Here is a tiny trained network, its code and every weight. The questions are about switching its units off for an input and a class, where a switched-off unit gives its printed mean instead of its output.

import numpy as np


def w(rows, s, z=0):
    codes = np.array(rows[::2]) - 128.0
    scale = np.full(codes.shape[1], s)
    scale[-1] = z or s
    return codes * scale


def f(y):
    return y / 2 * (1 + np.tanh(0.7978845608 * (y + 0.044715 * y**3)))


def log_softmax(a):
    a = a - a.max(-1, keepdims=True)
    return a - np.log(np.exp(a).sum(-1, keepdims=True))


def net(x, mask):
    res = np.array(x, float).reshape(1, 7) / 4 @ E
    y = f(res @ A[0][:, :-1].T + A[0][:, -1])
    res = res + np.where(mask, y, B[0][:, -1]) @ B[0][:, :-1]
    return log_softmax(res[-1] @ U[:, :-1].T + U[:, -1])


A, B = {}, {}
E = w([
[179,173,143,112,173,96,40,152,178,61,51,102],'x0',
[145,124,127,138,7,129,123,225,200,79,113,103],'x1',
[109,66,169,32,23,187,47,20,92,59,181,132],'x2',
[105,45,132,216,88,151,145,72,122,141,22,128],'x3',
[216,171,31,199,200,187,223,132,68,186,203,115],'x4',
[120,57,158,167,165,114,173,98,105,176,142,232],'x5',
[2,237,95,183,100,105,136,114,180,83,201,154],'x6',
],0.0083)
A[0] = w([
[203,73,134,115,135,200,141,86,69,138,151,135,101],'N0',
[98,138,122,95,109,159,92,107,142,91,164,98,162],'N1',
[123,104,149,150,148,123,154,180,165,142,80,166,71],'N2',
[58,127,138,143,199,112,128,9,103,157,136,207,156],'N3',
[166,127,96,144,35,146,116,131,158,88,94,102,102],'N4',
[141,153,110,144,156,150,139,158,163,139,144,107,116],'N5',
[168,90,116,122,118,159,128,91,56,148,153,127,105],'N6',
[120,148,86,146,146,111,148,165,121,112,125,146,95],'N7',
[173,122,142,89,169,121,30,98,122,85,69,94,143],'N8',
[99,105,141,123,118,101,141,125,108,80,101,156,25],'N9',
[90,153,130,161,114,87,122,151,141,108,99,108,61],'N10',
[102,143,161,129,96,124,113,113,88,101,151,144,144],'N11',
[124,142,144,95,158,113,88,126,103,138,96,116,3],'N12',
[73,155,134,147,50,122,109,121,170,62,155,145,164],'N13',
[115,138,110,139,127,146,119,97,82,115,140,105,39],'N14',
[130,135,129,129,133,127,129,125,114,115,118,120,82],'N15',
[101,136,87,183,113,150,149,85,146,140,62,110,80],'N16',
[126,164,117,139,159,140,149,127,150,151,144,112,92],'N17',
[159,101,144,167,157,106,158,166,153,167,68,157,106],'N18',
[110,129,101,138,94,116,132,142,124,125,173,164,65],'N19',
[123,126,134,91,173,102,137,147,131,166,160,165,44],'N20',
[126,111,111,123,145,126,103,121,121,143,118,126,62],'N21',
[144,213,50,173,197,116,178,206,166,137,148,119,156],'N22',
],0.013,0.0069)
B[0] = w([
[146,83,60,133,142,109,182,106,88,204,145,139,194],'N0',
[110,95,129,126,90,159,82,159,167,113,124,161,195],'N1',
[155,90,114,160,124,127,140,158,135,138,102,147,167],'N2',
[22,76,110,106,96,142,123,58,35,164,179,174,225],'N3',
[83,70,153,126,110,126,94,114,90,109,144,168,190],'N4',
[119,161,110,129,156,99,178,104,132,125,125,85,163],'N5',
[150,108,73,128,138,111,179,82,110,173,162,147,178],'N6',
[144,146,160,146,166,135,155,124,120,154,170,82,157],'N7',
[187,124,168,147,120,128,87,208,248,91,67,102,210],'N8',
[115,160,100,105,119,155,145,101,129,140,149,124,143],'N9',
[164,121,92,98,119,145,154,103,170,141,137,139,159],'N10',
[151,103,80,104,83,106,113,123,137,139,131,114,171],'N11',
[133,144,146,140,127,144,139,150,142,92,143,85,142],'N12',
[219,122,97,81,114,98,68,156,217,130,84,140,231],'N13',
[172,122,143,142,146,107,145,126,165,162,122,160,141],'N14',
[132,141,127,143,126,99,131,134,113,128,130,139,124],'N15',
[123,139,142,102,64,121,84,135,129,79,107,168,172],'N16',
[127,166,118,124,94,76,148,122,91,111,152,85,157],'N17',
[140,34,139,195,164,140,130,139,106,119,80,180,191],'N18',
[166,161,142,128,139,123,124,140,186,108,95,122,153],'N19',
[117,97,141,110,73,119,125,127,132,124,116,169,147],'N20',
[125,142,119,147,144,135,138,132,127,119,130,129,127],'N21',
[121,223,120,138,182,154,198,95,125,166,160,3,251],'N22',
],0.011,0.02)
U = w([
[212,108,116,173,187,137,181,141,163,150,57,131,129],'0',
[142,238,193,87,124,134,102,173,184,50,119,80,31],'1',
[123,52,138,68,49,133,53,134,141,89,106,245,254],'2',
[30,91,172,199,166,155,167,83,37,121,104,188,45],'3',
[89,158,78,103,137,138,219,3,68,190,207,119,134],'4',
],0.0082,0.0043)

Each question gives the input, the list of numbers given to net, and the class t.
The units are the neurons (one row each of A and B). Each row of codes is followed by its name. A weight is (code - 128) times the scale printed after its matrix; where a second scale follows, it is the last column's (A, B and U).
mask holds one flag per neuron, in row order. A switched-off neuron (its flag False) gives its mean, the last column of its row in B, instead of its output. The means were averaged over made-up inputs and are rounded, as every weight is.
A unit's drop is (log p(t) with every unit on - log p(t) with that unit switched off) / (log p(t) with every unit on - log p(t) with every unit switched off).
The circuit of an input: a set's keep is (log p(t) with only the set's units on - log p(t) with every unit switched off) / (log p(t) with every unit on - log p(t) with every unit switched off). Starting from the 12 units with the biggest drops (on a tie, the unit counted first), units are removed one at a time, each time the one whose removal leaves the highest keep (on an exact tie, the one counted first), for as long as the keep stays at least 0.8.
units of the circuit, in order: the units of the circuit, biggest drop first
most important unit: the unit with the biggest drop
k most important neurons: the k neurons with the biggest drops, biggest first
drop when u is switched off: that unit's drop, to one decimal
input [3,-1,0,5,-2,6,-4], class 3: units of the circuit, in order => [N13]
input [-3,2,-3,1,3,7,-5], class 3: 4 most important neurons => [N18 N13 N8 N22]
input [3,5,1,1,6,-7,6], class 1: 3 most important neurons => [N3 N13 N0]
input [-7,-5,-1,-6,-6,7,8], class 2: 2 most important neurons => [N22 N13]
input [-4,-6,1,-8,-4,-4,-7], class 2: 4 most important neurons => [N22 N20 N5 N7]
input [7,4,7,8,6,-2,-4], class 2: 2 most important neurons => [N4 N22]
input [-2,-8,3,-2,-8,-8,-6], class 1: 3 most important neurons => [N8 N12 N3]
input [3,0,-7,4,-1,5,5], class 4: 3 most important neurons => [N22 N8 N10]
input [3,3,-2,6,2,-8,-2], class 1: units of the circuit, in order => [N0 N6]
input [-7,-1,0,4,-8,7,-4], class 3: 2 most important neurons => [N22 N18]
input [-4,2,-5,-7,1,5,-2], class 4: 2 most important neurons => [N8 N22]
input [-2,-4,-3,4,1,6,-4], class 3: 2 most important neurons => [N18 N22]
input [5,-7,8,2,2,-6,-1], class 2: 2 most important neurons => [N22 N1]
input [2,0,-2,-7,-5,3,8], class 1: most important unit => N13
input [3,4,3,4,3,-6,-8], class 2: 4 most important neurons => [N22 N4 N5 N7]
input [8,-1,2,1,8,-6,8], class 1: 3 most important neurons => [N3 N0 N6]
input [6,-6,2,5,0,-6,0], class 1: 3 most important neurons => [N8 N18 N3]
input [2,6,-6,5,-5,0,-7], class 2: 2 most important neurons => [N22 N4]
input [1,-4,-6,8,-8,-7,6], class 2: drop when N5 is switched off => 0.0
input [-4,6,-8,-4,2,-2,-6], class 4: drop when N13 is switched off => 0.6
input [5,-8,-1,-5,-8,-4,8], class 2: drop when N1 is switched off => 0.1
input [-6,2,-2,4,-3,7,8], class 2: drop when N22 is switched off => 0.3
input [-3,5,4,0,0,6,-3], class 4: most important unit => N8
